Here is a tiny trained network, its code and every weight. The questions are about switching its units off for an input and a class, where a switched-off unit gives its printed mean instead of its output.

import numpy as np


def w(rows, s, z=0):
    codes = np.array(rows[::2]) - 128.0
    scale = np.full(codes.shape[1], s)
    scale[-1] = z or s
    return codes * scale


def norm(h):
    return h / np.sqrt((h * h).mean(-1, keepdims=True) + 1e-5)


def f(y):
    return y / 2 * (1 + np.tanh(0.7978845608 * (y + 0.044715 * y**3)))


def log_softmax(a):
    a = a - a.max(-1, keepdims=True)
    return a - np.log(np.exp(a).sum(-1, keepdims=True))


def net(x, mask):
    res = np.array(x, float).reshape(1, 7) / 4 @ E
    u = 0
    for l in range(3):
        y = f(norm(res) @ A[l][:, :-1].T + A[l][:, -1])
        res = res + np.where(mask[u : u + 3], y, B[l][:, -1]) @ B[l][:, :-1]
        u += 3
    return log_softmax(norm(res)[-1] @ U[:, :-1].T + U[:, -1])


A, B = {}, {}
E = w([
[137,84,103,223,116,173,56,165],'x0',
[133,70,187,147,54,130,186,87],'x1',
[93,184,133,148,96,10,140,97],'x2',
[59,61,3,173,158,177,155,147],'x3',
[154,40,157,90,192,61,204,162],'x4',
[145,201,128,188,220,217,175,199],'x5',
[84,56,150,188,215,169,113,156],'x6',
],0.0049)
A[0] = w([
[121,156,60,221,29,179,85,2,6],'L0N1',
[63,104,96,86,169,74,83,191,63],'L0N2',
[101,246,147,143,156,213,191,132,169],'L0N3',
],0.0062,0.0011)
B[0] = w([
[36,122,209,109,142,128,120,250,254],'L0N1',
[127,169,143,254,137,68,171,131,171],'L0N2',
[145,81,112,102,108,80,82,200,224],'L0N3',
],0.0091,0.0032)
A[1] = w([
[160,215,204,171,228,96,87,121,86],'L1N1',
[237,253,104,146,111,167,4,87,5],'L1N2',
[155,81,231,189,106,114,147,48,199],'L1N3',
],0.0057,0.0021)
B[1] = w([
[101,190,118,131,81,122,30,199,222],'L1N1',
[161,134,243,22,209,238,61,2,154],'L1N2',
[139,36,61,65,72,96,88,167,250],'L1N3',
],0.0079,0.0025)
A[2] = w([
[70,254,64,191,186,107,187,49,1],'L2N1',
[104,142,207,95,72,167,148,172,121],'L2N2',
[149,57,73,214,194,190,149,177,172],'L2N3',
],0.0085,0.00085)
B[2] = w([
[238,95,78,202,122,127,225,175,169],'L2N1',
[155,217,105,205,70,80,142,167,212],'L2N2',
[2,187,157,50,196,203,204,74,253],'L2N3',
],0.0096,0.0052)
U = w([
[191,119,85,197,152,113,235,161,123],'0',
[178,5,151,81,61,59,155,72,157],'1',
[2,106,134,86,220,206,159,128,160],'2',
[167,97,107,174,144,182,101,75,1],'3',
[189,206,194,78,160,174,39,103,91],'4',
[92,175,171,185,63,80,36,244,204],'5',
[200,149,63,141,195,106,136,164,37],'6',
],0.012,0.0064)

Each question gives the input, the list of numbers given to net, and the class t.
The units are the neurons (one row each of A and B). Each row of codes is followed by its name. A weight is (code - 128) times the scale printed after its matrix; where a second scale follows, it is the last column's (A, B and U).
mask holds one flag per neuron, layer by layer. A switched-off neuron (its flag False) gives its mean, the last column of its row in B, instead of its output. The means were averaged over made-up inputs and are rounded, as every weight is.
A unit's drop is (log p(t) with every unit on - log p(t) with that unit switched off) / (log p(t) with every unit on - log p(t) with every unit switched off).
The circuit of an input: a set's keep is (log p(t) with only the set's units on - log p(t) with every unit switched off) / (log p(t) with every unit on - log p(t) with every unit switched off). Starting from all 9 units, units are removed one at a time, each time the one whose removal leaves the highest keep (on an exact tie, the one counted first), for as long as the keep stays at least 0.8.
units of the circuit, in order: the units of the circuit, biggest drop first
k most important neurons: the k neurons with the biggest drops, biggest first
k most important neurons of layer l: the k neurons of layer l with the biggest drops, biggest first
drop of u: that unit's drop, to one decimal
input [-4,7,-4,-6,-8,7,-5], class 5: 3 most important neurons => L2N2, L0N3, L0N1
input [6,-1,0,-6,0,7,6], class 4: units of the circuit, in order => L0N1, L1N2
input [6,-1,4,6,-6,2,3], class 2: 2 most important neurons => L2N3, L1N1
input [-5,1,0,-3,-2,1,-1], class 4: 2 most important neurons of layer 1 => L1N2, L1N1
input [4,8,-1,1,2,-5,-6], class 5: units of the circuit, in order => L0N1
input [8,7,-7,-6,2,0,-6], class 1: 2 most important neurons => L1N3, L1N1
input [6,-8,1,1,2,2,1], class 2: 3 most important neurons => L2N3, L2N2, L1N2
input [-2,-6,2,4,1,2,-2], class 0: units of the circuit, in order => L2N1, L0N2
input [6,3,7,3,7,2,-8], class 1: units of the circuit, in order => L2N2, L0N1
input [-7,-6,2,-2,-4,-5,-4], class 4: units of the circuit, in order => L1N2, L0N1
input [0,-8,0,1,8,-1,1], class 0: 2 most important neurons => L0N2, L2N1
input [-7,6,-7,7,-3,-4,-7], class 5: 3 most important neurons => L0N1, L2N2, L2N3
input [-2,-2,8,-1,0,-4,-1], class 1: units of the circuit, in order => L0N1, L2N2
input [-5,-6,1,8,-8,-5,0], class 5: units of the circuit, in order => L2N3
input [-5,6,1,0,2,2,4], class 1: units of the circuit, in order => L0N1, L1N3
input [-4,-8,6,-8,-1,-3,-6], class 4: 2 most important neurons => L1N2, L0N1
input [-8,8,-6,5,5,2,-5], class 1: 2 most important neurons => L2N3, L0N1
input [2,7,-2,-8,4,5,7], class 5: 2 most important neurons => L1N1, L2N2
input [-7,-6,6,-1,3,0,1], class 0: 2 most important neurons => L2N1, L0N1
input [7,7,-3,-7,8,8,4], class 2: most important neuron of layer 2 => L2N3
input [-2,2,-7,3,-2,0,-6], class 5: drop of L2N2 => 0.1
